Below is a small trained network, with its code and all its weights. Each question gives an input and a target symbol and asks what happens when units are switched off, that is, made to give their printed mean instead of their output.

import numpy as np


def w(rows, s, z=0):
    codes = np.array(rows[::2]) - 128.0
    scale = np.full(codes.shape[1], s)
    scale[-1] = z or s
    return codes * scale


def norm(h):
    return h / np.sqrt((h * h).mean(-1, keepdims=True) + 1e-5)


def f(y):
    return np.maximum(y, 0)


def softmax(a):
    e = np.exp(a - a.max(-1, keepdims=True))
    return e / e.sum(-1, keepdims=True)


def log_softmax(a):
    a = a - a.max(-1, keepdims=True)
    return a - np.log(np.exp(a).sum(-1, keepdims=True))


def net(x, mask):
    ids = ['ΔΛΣεηξπψ'.index(c) for c in x.split()]
    T = len(ids)
    res = E[ids] + P[:T]
    q, k, v = (norm(res) @ M[0].T for M in (Q, K, V))
    z = softmax(np.where(np.tri(T) > 0, q @ k.T / 4**0.5, -1e9)) @ v
    res = res + np.where(mask[0], z, O[0][:, -1]) @ O[0][:, :-1]
    y = f(norm(res) @ A[0][:, :-1].T + A[0][:, -1])
    res = res + np.where(mask[1:9], y, B[0][:, -1]) @ B[0][:, :-1]
    return log_softmax(norm(res)[-1] @ U[:, :-1].T + U[:, -1])


Q, K, V, O, A, B = {}, {}, {}, {}, {}, {}
E = w([
[78,201,135,68,186,108,215,116,141,110,52,127],'Δ',
[246,56,158,119,238,41,131,116,113,134,112,191],'Λ',
[169,147,179,140,155,162,169,120,196,99,239,196],'Σ',
[206,99,118,232,209,245,122,199,41,52,70,139],'ε',
[159,78,107,72,120,170,252,129,29,60,186,133],'η',
[113,101,152,96,58,225,101,66,70,112,119,199],'ξ',
[166,48,65,177,87,150,132,99,196,103,99,145],'π',
[128,40,129,172,64,70,238,193,79,185,132,191],'ψ',
],0.0035)
P = w([
[68,172,103,130,117,81,86,124,114,121,126,106],'0',
[246,103,111,162,28,126,62,138,118,118,150,203],'1',
[211,122,126,116,96,170,124,143,174,191,112,164],'2',
[203,106,122,136,145,206,170,106,175,165,80,166],'3',
[180,52,137,138,167,222,192,96,189,159,79,145],'4',
[155,25,166,162,180,247,218,90,205,124,66,140],'5',
[114,4,200,165,176,208,222,73,224,63,91,144],'6',
],0.003)
Q[0] = w([
[94,220,92,126,105,90,74,157,107,200,171,39],'h1',
[248,85,132,220,100,220,151,182,84,76,115,225],'h1',
[253,151,78,157,39,120,124,150,84,120,133,225],'h1',
[88,206,58,134,132,96,73,177,152,168,197,33],'h1',
],0.0046)
K[0] = w([
[229,82,164,110,121,176,147,123,137,146,125,146],'h1',
[47,194,81,71,94,69,165,94,125,82,111,168],'h1',
[130,233,156,72,132,88,165,129,152,78,2,150],'h1',
[228,88,128,125,73,172,141,138,152,139,136,179],'h1',
],0.0053)
V[0] = w([
[152,187,181,124,193,198,48,164,116,101,141,135],'h1',
[69,154,120,113,46,216,82,79,121,126,179,118],'h1',
[91,168,197,101,118,20,114,121,122,133,159,123],'h1',
[158,136,130,161,157,83,79,78,254,163,139,158],'h1',
],0.0036)
O[0] = w([
[253,192,147,199,164,113,162,124,141,37,104,112,61],'h1',
[217,46,122,44,56,121,183,177,104,86,111,176,6],'h1',
[139,113,185,69,186,124,130,158,195,188,148,103,208],'h1',
[150,157,234,112,115,161,109,82,111,162,65,129,70],'h1',
],0.0051,0.0023)
A[0] = w([
[80,142,106,107,170,137,153,104,84,135,196,88,150],'n1',
[76,129,28,99,150,83,158,176,122,69,187,71,6],'n2',
[137,149,169,115,164,169,172,153,197,144,134,120,113],'n3',
[87,89,160,105,47,189,66,100,77,133,84,145,104],'n4',
[202,150,254,162,76,139,151,124,141,96,84,86,67],'n5',
[108,206,140,133,153,122,123,123,67,132,76,88,165],'n6',
[42,95,185,170,179,145,91,217,107,190,152,76,165],'n7',
[155,86,67,70,82,151,175,176,131,83,78,174,96],'n8',
],0.0047,0.0022)
B[0] = w([
[208,111,146,112,71,102,123,107,116,138,89,107,175],'n1',
[118,113,164,177,166,181,55,116,197,129,46,160,156],'n2',
[113,103,130,127,157,166,171,199,131,66,157,125,255],'n3',
[136,138,175,168,164,159,152,182,118,91,96,209,173],'n4',
[94,73,79,133,185,2,87,67,123,189,93,137,146],'n5',
[101,137,191,168,145,156,90,60,144,131,172,83,186],'n6',
[100,218,99,137,81,54,171,59,95,111,140,110,215],'n7',
[85,183,171,113,120,147,87,58,133,148,125,18,169],'n8',
],0.0049)
U = w([
[101,123,193,107,91,180,106,163,71,129,87,254,26],'Δ',
[89,55,39,134,109,157,51,157,213,155,119,101,110],'Λ',
[57,117,60,127,68,69,179,119,67,209,168,171,250],'Σ',
[189,179,46,205,128,124,156,143,79,40,110,142,253],'ε',
[98,216,189,138,139,114,102,50,167,147,101,78,187],'η',
[199,98,151,41,53,149,151,104,64,84,141,54,200],'ξ',
[197,66,148,97,199,19,106,123,110,165,89,167,45],'π',
[114,128,147,103,161,147,195,245,160,99,231,139,14],'ψ',
],0.0057,0.00049)

Each question gives the input, a string of symbols that net reads in full, and the target symbol t.
The units are the heads (4 rows each of Q, K, V and O) and the neurons (one row each of A and B). Each row of codes is followed by its name. A weight is (code - 128) times the scale printed after its matrix; where a second scale follows, it is the last column's (O, A, B and U).
mask holds one flag per unit, heads first, then neurons. A switched-off unit (its flag False) gives its mean, the last column of its rows in O or B, instead of its output. The means were averaged over made-up inputs and are rounded, as every weight is.
A unit's drop is (log p(t) with every unit on - log p(t) with that unit switched off) / (log p(t) with every unit on - log p(t) with every unit switched off).
The circuit of an input: a set's keep is (log p(t) with only the set's units on - log p(t) with every unit switched off) / (log p(t) with every unit on - log p(t) with every unit switched off). Starting from all 9 units, units are removed one at a time, each time the one whose removal leaves the highest keep (on an exact tie, the one counted first), for as long as the keep stays at least 0.8.
circuit, biggest first: the units of the circuit, biggest drop first
k most important neurons: the k neurons with the biggest drops, biggest first
drop when u is switched off: that unit's drop, to one decimal
input π Δ Λ Λ ε Δ, target Δ: 2 most important neurons => [n4; n7]
input Δ Δ Δ Δ π, target ψ: circuit, biggest first => [h1; n3; n2]
input ξ Δ η η, target ξ: circuit, biggest first => [n8; h1]
input Σ ε ψ, target π: circuit, biggest first => [h1; n5]
input ψ Δ Δ, target Σ: 3 most important neurons => [n7; n8; n2]
input η π ε, target Λ: 2 most important neurons => [n2; n8]
input π ε ξ Δ Δ Λ, target Δ: circuit, biggest first => [h1; n4]
input Λ Δ π Δ ε, target η: circuit, biggest first => [h1; n7]
input Δ π Δ, target ψ: circuit, biggest first => [n3]
input Δ ξ Δ ε, target ψ: circuit, biggest first => [h1; n3]
input Δ ε Δ Σ Δ, target ψ: circuit, biggest first => [n3; n8]
input Σ Δ Δ ξ Δ Δ η, target π: 3 most important neurons => [n5; n7; n6]
input η η ξ Δ Δ ε ψ, target Λ: circuit, biggest first => [h1; n2; n8]
input π Δ ε Δ, target Δ: circuit, biggest first => [h1]
input Σ η Δ ψ ε, target π: circuit, biggest first => [h1; n5]
input Σ η ξ Δ Δ, target π: 2 most important neurons => [n5; n7]
input Σ η ε Λ η, target π: drop when n5 is switched off => 0.8
input Σ Σ Δ Λ Δ, target π: drop when n5 is switched off => 0.8
input η π ψ Δ Δ, target Λ: drop when n3 is switched off => 0.0
input ε Δ Δ Σ ξ ε π, target ε: most important neuron => [n6]
